Below is a small trained network, with its code and all its weights. Each question gives an input and a class and asks what happens when units are switched off, that is, made to give their printed mean instead of their output.

import numpy as np


def w(rows, s, z=0):
    codes = np.array(rows[::2]) - 128.0
    scale = np.full(codes.shape[1], s)
    scale[-1] = z or s
    return codes * scale


def f(y):
    return np.maximum(y, 0)


def log_softmax(a):
    a = a - a.max(-1, keepdims=True)
    return a - np.log(np.exp(a).sum(-1, keepdims=True))


def net(x, mask):
    res = np.array(x, float).reshape(1, 5) / 4 @ E
    y = f(res @ A[0][:, :-1].T + A[0][:, -1])
    res = res + np.where(mask, y, B[0][:, -1]) @ B[0][:, :-1]
    return log_softmax(res[-1] @ U[:, :-1].T + U[:, -1])


A, B = {}, {}
E = w([
[192,135,129],'x0',
[111,249,145],'x1',
[128,128,126],'x2',
[127,127,129],'x3',
[130,172,14],'x4',
],0.015)
A[0] = w([
[134,139,73,180],'N1',
[70,72,96,50],'N2',
[147,94,105,154],'N3',
[80,149,107,25],'N4',
[8,111,116,244],'N5',
[126,164,107,98],'N6',
[131,226,113,101],'N7',
[48,117,121,205],'N8',
[136,170,79,83],'N9',
[131,136,87,166],'N10',
[198,75,140,85],'N11',
[143,60,52,171],'N12',
[135,182,71,91],'N13',
[75,159,104,18],'N14',
[112,48,144,180],'N15',
[232,144,129,203],'N16',
[50,115,123,198],'N17',
[136,126,227,214],'N18',
[201,121,88,74],'N19',
[125,109,244,255],'N20',
[124,46,110,252],'N21',
[165,134,227,155],'N22',
[153,141,164,65],'N23',
[113,47,213,175],'N24',
[147,54,74,137],'N25',
[113,175,157,132],'N26',
[134,172,75,76],'N27',
[161,155,225,82],'N28',
[209,140,129,179],'N29',
[40,119,123,201],'N30',
[37,113,121,215],'N31',
[117,60,244,207],'N32',
[59,121,230,60],'N33',
[94,141,119,75],'N34',
[127,169,137,146],'N35',
[142,145,150,68],'N36',
[135,149,103,84],'N37',
[61,121,146,144],'N38',
[64,102,80,115],'N39',
],0.016,0.0072)
B[0] = w([
[205,149,116,174],'N1',
[187,181,119,157],'N2',
[122,48,51,161],'N3',
[136,218,101,142],'N4',
[182,251,119,190],'N5',
[125,130,166,155],'N6',
[137,141,160,200],'N7',
[159,178,124,169],'N8',
[167,117,173,169],'N9',
[175,153,143,162],'N10',
[97,77,127,178],'N11',
[146,90,58,195],'N12',
[153,93,166,181],'N13',
[150,164,125,148],'N14',
[236,118,173,201],'N15',
[121,26,128,186],'N16',
[200,175,136,167],'N17',
[35,133,138,222],'N18',
[160,121,136,157],'N19',
[27,107,251,246],'N20',
[200,38,133,212],'N21',
[48,127,104,211],'N22',
[90,135,152,146],'N23',
[156,109,202,234],'N24',
[109,133,44,189],'N25',
[93,152,64,170],'N26',
[164,118,162,171],'N27',
[64,120,88,193],'N28',
[84,1,149,171],'N29',
[136,193,131,171],'N30',
[161,184,150,175],'N31',
[137,94,252,255],'N32',
[100,175,191,196],'N33',
[124,162,95,138],'N34',
[122,149,135,164],'N35',
[98,113,115,138],'N36',
[139,142,176,146],'N37',
[159,157,142,157],'N38',
[158,172,111,159],'N39',
],0.0084,0.021)
U = w([
[191,131,215,223],'0',
[66,217,168,48],'1',
[123,69,176,3],'2',
[10,117,117,204],'3',
[201,166,34,102],'4',
[174,193,143,200],'5',
[172,101,50,128],'6',
],0.013,0.0051)

Each question gives the input, the list of numbers given to net, and the class t.
The units are the neurons (one row each of A and B). Each row of codes is followed by its name. A weight is (code - 128) times the scale printed after its matrix; where a second scale follows, it is the last column's (A, B and U).
mask holds one flag per neuron, in row order. A switched-off neuron (its flag False) gives its mean, the last column of its row in B, instead of its output. The means were averaged over made-up inputs and are rounded, as every weight is.
A unit's drop is (log p(t) with every unit on - log p(t) with that unit switched off) / (log p(t) with every unit on - log p(t) with every unit switched off).
The circuit of an input: a set's keep is (log p(t) with only the set's units on - log p(t) with every unit switched off) / (log p(t) with every unit on - log p(t) with every unit switched off). Starting from the 12 units with the biggest drops (on a tie, the unit counted first), units are removed one at a time, each time the one whose removal leaves the highest keep (on an exact tie, the one counted first), for as long as the keep stays at least 0.8.
circuit, biggest first: the units of the circuit, biggest drop first
most important unit: the unit with the biggest drop
top k neurons: the k neurons with the biggest drops, biggest first
drop of u: that unit's drop, to one decimal
input [-6,0,2,-8,8], class 4: circuit, biggest first -> (N20, N32)
input [1,0,6,-5,3], class 6: circuit, biggest first -> (N32, N20)
input [2,-1,5,6,8], class 6: most important unit -> N5
input [-6,-1,-8,-5,3], class 4: top 2 neurons -> (N20, N32)
input [-2,-2,2,5,1], class 4: top 2 neurons -> (N20, N32)
input [-8,-3,-2,6,1], class 4: top 2 neurons -> (N20, N32)
input [2,0,3,7,-5], class 2: top 2 neurons -> (N32, N24)
input [0,6,-8,6,6], class 5: top 4 neurons -> (N32, N20, N24, N21)
input [0,8,-7,2,8], class 5: top 2 neurons -> (N32, N20)
input [-2,0,-8,-6,3], class 4: drop of N20 -> 0.2
input [-1,2,-8,8,6], class 5: drop of N20 -> 0.2
input [-8,-8,-5,4,5], class 4: drop of N2 -> 0.0
input [-6,-8,0,-4,1], class 4: drop of N12 -> 0.1
input [0,3,-2,-6,-8], class 1: most important unit -> N33
